The rows lie along a hidden order. The number after each row says roughly how far along it the row is, from 0 to 15. A new part has a new order.
(in the rows, 128 means zero)
[129 114 118 132  87 137 113 116 149 145 143 151 127 129 141 149 120 124
 117 130 141 110 160 143 152 151 142 128 114  98 141 118 137 141 131] => 9
[156 139  68 170  95 135 100 141 109 107  90 173 116 156 146 148 128 130
  87 161 103 141 147 200 208 177 177 205  83 131 149 102 161 149 170] => 4
[181 150 106 149 134 126 124 143  91 134 121 167 115 132 145 135 160 142
 128 150  96 184 116 127 122 168 130 149 103 147 123 110 152 109 114] => 5
[ 91 129  67 183 112 124  98 175  91  79  59 123 109 151 108 149 102 107
  86 142 118 112 106 204 178 124 159 214 118 189 149 114 170 157 179] => 0
[115 117 112 133  87 138 108 128 142 148 123 152 123 130 120 140 112 108
 116 131 132 105 161 144 148 142 156 144 116 102 141 120 144 153 135] => 7
[ 76  96 169  77 107 111 120 109 192 126 119  77 111  84 139 134  94 125
 131  85 193  59 128 110 125 100 103  83 162  75 145 158 104 138 107] => 15
[163 140 100 146 112 132 106 146 115 145 114 155 104 147 141 130 141 121
 107 148 110 147 149 165 148 157 161 155  96 128 142 124 146 134 131] => 5
[103 102 124 128  80 132 114  98 168 109 135 156 146 118 142 169 101 133
 114 120 151  93 154 144 172 172 136 135 123  84 142 114 136 148 147] => 12
[208 155 121 114 130 123 142 132 106 174 149 201 124 107 171 149 192 149
 149 159 100 208 161  72  89 230 139  79  92 153  93  96 121  78  95] => 5
[107  97 144  97  80 143 113  88 170 149 160 133 144 135 127 132  97 115
 121 112 163  60 168 148 171 118 152 118 129  30 155 138 117 160 136] => 14
[203 145  89 154 103 158 113 124  98 183 145 208 138 176 135 118 160 121
 120 167  87 172 179 163 163 189 178 158  71  97 140 106 151 131 132] => 3
[132 141  88 161 119 121 101 164 100 114  71 146  95 147 127 131 128 118
  95 145 119 140 132 187 164 151 186 180 101 161 151 123 152 138 155] => 3
[167 137 106 156 126 119 120 138  94  96 106 165 117 126 166 158 149 155
 107 142  95 160 124 144 157 186 114 161 100 163 134 106 151 117 128] => 7
[149 139  70 174 100 133  94 148 100 108  84 181 119 170 144 147 128 127
  83 162  95 143 144 208 207 177 184 201  81 146 149 107 163 145 168] => 2
[ 96 105 121 131  85 143 109 111 163 138 128 146 149 137 117 137  91 106
 105 122 156  75 159 173 173 134 155 153 122  82 147 126 138 170 163] => 9
[104  95 152 100  78 128 115  85 191 113 139 147 138  93 165 165  98 140
 119 109 174  84 162 127 165 180 128  99 127  56 145 129 117 143 130] => 15
[168 154  86 179 142 128 123 149  80 103  98 164 128 141 145 141 153 139
 116 160  84 191 117 159 142 164 129 182 102 202 122  93 158 117 154] => 1
[117 124  80 163  82 156  93 137 117 159 119 168 136 176  95 132 108  89
  97 143 129 104 164 199 176 147 190 193  95 114 155 113 170 182 166] => 2
[136 117 104 142  80 138 102 120 141 136 125 174 130 139 143 154 121 124
 110 138 132 118 161 166 169 169 158 154 101  95 144 108 146 149 144] => 8
[ 92  94 134 114  89 142 110  89 187 124 135 130 144 142 124 136  96 117
 105 110 162  60 155 169 184 120 148 143 130  48 160 137 124 170 145] => 13
[188 137 124 131 126 120 138 133 109 126 138 169 113 110 178 160 172 170
 128 143  96 193 139 101 119 205 106 106 104 148 116 107 131  89  98] => 9
[130 112 127 126 101 130 124 108 149 122 144 159 130 114 157 163 127 144
 121 124 135 119 150 128 151 175 118 133 121  98 137 119 134 128 135] => 11
[103  94 132 117  81 141 112  90 184 124 145 142 147 140 140 148  87 124
 111 113 160  63 165 163 186 143 144 133 122  53 157 131 117 160 151] => 14
[102 118  93 151  79 149  98 109 152 119 122 159 163 156 119 145  88 101
 107 137 142  75 160 190 205 149 166 189 105 102 153 109 156 178 187] => 7
[190 142 111 149 120 125 127 130 102 120 127 177 120 120 174 153 164 158
 120 152  91 186 136 123 135 204 117 139  98 154 124 105 142 104 119] => 7
[172 126 126 119 117 134 122 120 123 152 149 156 114 133 150 137 154 144
 120 136 107 157 150 126 137 171 129 117 102 108 137 127 134 113 101] => 9
[184 145  97 155 124 137 112 138  99 145 120 182 119 152 140 122 147 127
 114 154  96 160 151 149 151 174 152 159  90 127 137 111 147 125 130] => 4
[174 165  97 160 143 119 140 149  78 119 107 179 131 114 155 145 173 148
 131 163  85 205 126 111 107 196 130 136 102 209  96  90 138  93 131] => 1
[161 142  87 163 107 139 104 142  98 137 100 173 115 165 136 131 141 121
  98 158 103 158 143 181 175 169 174 175  86 133 147 111 152 142 150] => 4
[150 124  98 144  89 137 103 127 129 139 114 173 122 142 134 145 129 125
 104 144 126 130 162 168 172 176 166 157  96 105 149 114 149 145 143] => 7
[160 142  77 163 116 130 105 156  90 132  94 149 109 176 123 120 140 111
  96 161  94 152 141 191 188 148 190 185  93 147 144 117 147 142 159] => 0
[169 122 116 139 105 134 121 115 135 128 145 170 125 128 169 164 149 156
 115 135 111 143 150 137 157 198 124 125 101 103 140 113 135 123 114] => 10
[144 134 105 147 124 119 108 150 109 112  88 140 101 125 145 142 133 136
 103 142 124 151 124 146 150 155 134 158 110 147 140 119 145 128 131] => 6
[105  94 131 115  69 143 110  86 186 123 147 150 152 137 146 149  87 123
 114 120 156  61 167 159 192 155 148 135 115  42 159 128 126 162 155] => 14
[156 145  85 164 123 131 107 154  91 129  94 153 107 162 123 122 142 118
 100 155  99 147 134 181 162 143 171 177  94 153 139 120 153 133 144] => 1
[197 156  93 161 127 138 121 135  88 143 127 194 137 148 150 135 162 137
 123 163  83 184 145 150 143 200 141 159  89 164 124  97 154 115 137] => 2
[182 137  64 185  91 135  98 130 105  78  97 213 141 153 185 179 137 158
  82 168  78 156 152 214 230 242 155 221  66 142 153  79 170 140 182] => 5
[ 88 112  97 146  92 134 106 119 153  94 106 156 146 129 135 166  95 121
 102 129 152  91 145 170 178 161 143 171 115 118 150 110 152 164 164] => 8
[194 147  75 173 123 148 118 134  83 142 132 202 150 179 137 129 155 127
 115 173  68 180 153 164 174 181 167 182  80 155 129  93 161 131 160] => 0
[158 121 113 134 101 135 110 118 133 133 141 163 123 133 154 151 145 142
 114 137 119 134 152 142 159 179 136 132 102 103 140 117 135 121 122] => 10
[178 150  92 161 129 140 129 144  83 147 125 178 132 158 129 122 154 126
 122 163  90 175 142 151 143 174 157 167  90 152 127 107 152 125 137] => 1
[105  88 123 108  77 140 114  90 192 132 152 151 147 127 144 152  94 129
 115 113 162  70 173 148 198 154 141 119 123  34 153 131 117 162 145] => 14
[ 97 101 136 110  84 140 115  94 186 127 146 130 141 135 122 139  94 115
 119 110 162  63 153 144 165 129 144 114 130  51 152 138 121 158 138] => 12
[131 137 113 141 141 104 120 157 104  78  81 118  94 109 153 155 133 152
 113 130 116 152 101 145 147 150 110 154 126 181 133 123 141 113 132] => 7
[125 109 139 118  86 134 122  95 163 125 155 156 139 111 157 164 117 137
 125 118 145  99 159 128 150 180 120 111 122  81 136 117 129 138 131] => 13
[149 115 112 139  88 138 112 110 136 126 142 187 143 130 163 172 120 148
 109 135 120 124 163 151 170 194 140 141 100  97 141 111 139 133 138] => 10
[177 121 123 138 118 126 122 117 125 103 136 167 122 118 187 166 149 174
 113 138  99 160 143 132 160 202 105 138 108 125 137 113 134  99 113] => 11
[130 134  83 161 103 128  99 156 109 127  81 153 104 153 125 135 123 113
  94 152 119 136 143 188 171 148 180 171 105 133 146 117 156 149 151] => 3
[114 112 118 138  86 134 111 118 148  98 123 157 131 124 134 158 108 124
 115 126 146 101 155 154 151 157 144 145 112 101 141 117 143 151 145] => 9
[173 145  99 156 127 126 120 143  94 123 107 165 117 136 152 139 152 142
 117 148  96 174 131 152 151 177 130 157  98 163 133 111 149 117 131] => 5
[155 129 101 137  90 148  92 133 115 186 128 178 114 167 116 123 131 102
 107 150 123 126 181 212 162 164 196 149  78  86 150 122 143 151 136] => 5
[134 122  78 164  69 162  84 130 126 163 123 201 144 177 109 140 107  91
 100 149 124 101 189 209 187 155 200 194  89  89 159 103 168 182 173] => 3
[ 91 118 109 142  95 151 100 115 150 142 117 139 153 155  95 115  85  88
 116 126 156  67 167 195 182  99 166 178 118  90 156 125 149 186 175] => 6
[ 98  94 136 118  83 156 103  84 184 148 159 141 154 165 115 122  81 103
 113 113 145  53 171 189 203 119 157 140 119  21 173 139 126 185 152] => 12
[185 125 112 143 112 129 122 116 119 101 136 179 125 129 183 166 153 164
 110 143  94 163 142 139 171 207 124 149 100 120 140 106 141 115 120] => 10
[160 144  82 165 120 132 109 153  91 137  98 161 117 166 128 125 142 122
 101 159  96 148 143 176 167 159 171 178  92 141 140 113 152 140 150] => 2
[139 119  96 142  84 141 102 121 132 135 118 175 127 147 145 152 123 118
 106 140 128 118 163 177 176 179 168 160  97 100 144 110 149 149 148] => 7
[181 168  94 155 150 129 142 152  67 133 125 178 141 141 133 130 170 137
 133 171  76 201 125 122 109 171 142 147  99 205  98  92 151  97 146] => 0
[ 90 117  94 157  85 143  98 113 152 107 105 151 157 149 123 148  81 105
 102 135 149  79 146 207 202 136 156 197 112 108 155 110 159 179 193] => 7
[124 126 109 142 100 128 108 136 121 132 108 147 114 130 135 149 121 122
 109 132 130 122 144 144 153 144 156 150 113 114 142 122 144 142 137] => 7
[106 107 116 121  82 146 110 111 155 144 133 155 138 131 123 150 107 118
 117 124 150  92 162 155 154 158 149 136 114  87 143 116 139 155 143] => 9
[181 129 126 123 125 132 129 129 115 167 149 147 105 131 146 126 156 141
 131 131 111 164 150 119 114 155 121 110 108 108 132 131 125 109  82] => 8
[199 156  87 167 130 138 123 135  87 135 125 204 145 152 158 141 161 142
 121 166  81 190 151 144 144 213 150 163  80 158 123  87 158 119 147] => 2
[179 120 140 121 115 132 131 111 136 143 160 170 119 114 178 151 158 166
 127 130 106 163 153 103 139 202 114 100 104  85 135 125 122 105  87] => 13
[109 104 137 118  98 124 124  97 169 106 140 150 139  97 161 166 111 149
 122 110 154 109 143 123 146 173 110 109 132  95 134 118 127 133 131] => 14
[ 91 107  94 159  79 132 103 106 157  65 102 167 160 131 155 187  81 134
  96 132 140  85 144 194 217 179 142 189 110 121 140  96 155 174 199] => 9
[120 114  83 155  63 157  91 109 147 145 131 197 158 161 123 152  94 102
 104 141 134  96 181 202 193 172 187 186  99  77 155 100 163 183 178] => 6
[146 113 101 141  79 142 107 111 145 131 136 181 136 140 154 165 118 137
 107 136 124 120 163 155 184 197 154 154  97  90 147 108 142 142 144] => 9
[202 150 103 154 123 140 121 135  92 146 128 191 129 147 151 134 160 137
 121 160  86 181 155 151 153 190 147 159  83 142 129 100 153 119 133] => 4
[188 157  90 167 135 135 121 138  80 135 120 189 138 149 143 133 170 134
 123 164  83 184 137 148 138 182 142 169  90 167 121  94 156 120 140] => 1
[127 115 119 124  81 147 108 121 147 185 142 148 125 140 109 130 117  98
 120 129 149 104 172 147 139 135 180 128 113  73 142 129 139 155 120] => 7
[116 110  91 157  67 158  95  97 156 121 125 185 168 164 129 154  77 105
 101 141 143  83 172 218 217 164 171 200  98  85 158 100 159 179 195] => 7
[151 155 119 139 144 123 131 153  86 141 112 146 107 118 140 130 167 143
 138 144 104 188 120 109  90 155 117 123 115 172 116 114 137 105 101] => 5
[165 127  92 154  92 137 103 127 122 126 116 185 125 148 153 152 133 136
  98 150 107 141 162 180 190 192 166 174  81 109 150 108 154 141 149] => 7
[ 95  91 119 140  87 178  78  85 172 154 147 120 161 211  81  90  55  81
 100 110 147  23 164 252 240  55 167 223 116   5 209 151 149 222 173] => 11
[141 107 133 124  89 136 127  99 153 124 156 170 139 116 162 167 128 150
 126 123 136 123 159 122 147 182 116 113 115  95 137 125 124 130 118] => 13
[205 151 120 131 115 121 145 129 103 141 140 212 128 100 185 169 187 164
 136 164  96 220 163  58  95 252 130  86  88 170  92  88 132  76 111] => 5
[110  96 146  96  83 141 114  90 186 163 153 134 143 134 122 126 100 111
 129 113 163  70 168 143 153 128 153 109 123  32 148 140 114 157 129] => 13
[114  99 128 121  77 135 119  91 174 113 144 165 153 112 163 175 108 143
 118 121 144  99 159 133 171 188 127 122 116  82 142 110 131 141 147] => 13
[131 109 150  96 104 136 130  99 163 170 168 127 127 110 133 137 131 133
 140 110 155 117 158  83 105 140 121  74 131  69 131 137 113 125  87] => 13
[202 147  83 154 109 160 106 132 101 197 143 205 132 193 127 109 153 105
 115 170  87 156 186 181 169 181 204 160  68  83 146 110 149 146 138] => 1
[191 147 114 140 116 117 139 131 107 129 134 192 120 103 184 169 180 171
 130 154  98 200 141  90 110 223 117 108  98 158 106  94 137  82 103] => 7
[ 90 104 131 118  99 134 115 110 168 121 130 109 139 131 122 137  86 115
 116 107 158  74 139 149 160 103 135 136 136  80 148 133 126 162 149] => 11
[180 133 117 143 124 124 125 131 110 109 128 151 115 113 171 159 157 164
 116 141  94 175 130 129 145 191 106 141 101 153 131 108 138 104 110] => 9
[192 159  96 156 134 128 129 141  81 134 116 185 133 132 151 142 113 140
 130 162  90 200 134 125 117 194 136 146  90 181 108  93 149 105 136] => 1
[145 137  71 166 100 137  93 156 100 141  91 162 108 179 118 124 130 104
  90 158 109 127 150 199 188 143 205 190  90 124 148 121 153 152 163] => 1
[147 115 135 118 101 137 125 107 149 147 158 157 128 124 148 147 139 142
 130 123 130 125 160 127 139 171 130 106 110  76 137 129 125 131 115] => 11
[164 126 146 140 111 127 116 130 123 120 129 160 115 131 156 154 147 149
 112 137 107 152 143 145 142 178 128 141 108 108 138 115 137 128 120] => 9
[110 102 114 127  72 144 110  88 173 132 148 166 155 136 140 156  99 122
 111 127 147  86 175 165 185 169 160 141 111  63 150 114 131 159 159] => 11
[180 148 128 124 143 107 148 145 101 117 122 160 107  86 177 164 185 169
 136 145 107 205 126  68  86 208 102  91 117 179  95 105 129  68  99] => 7
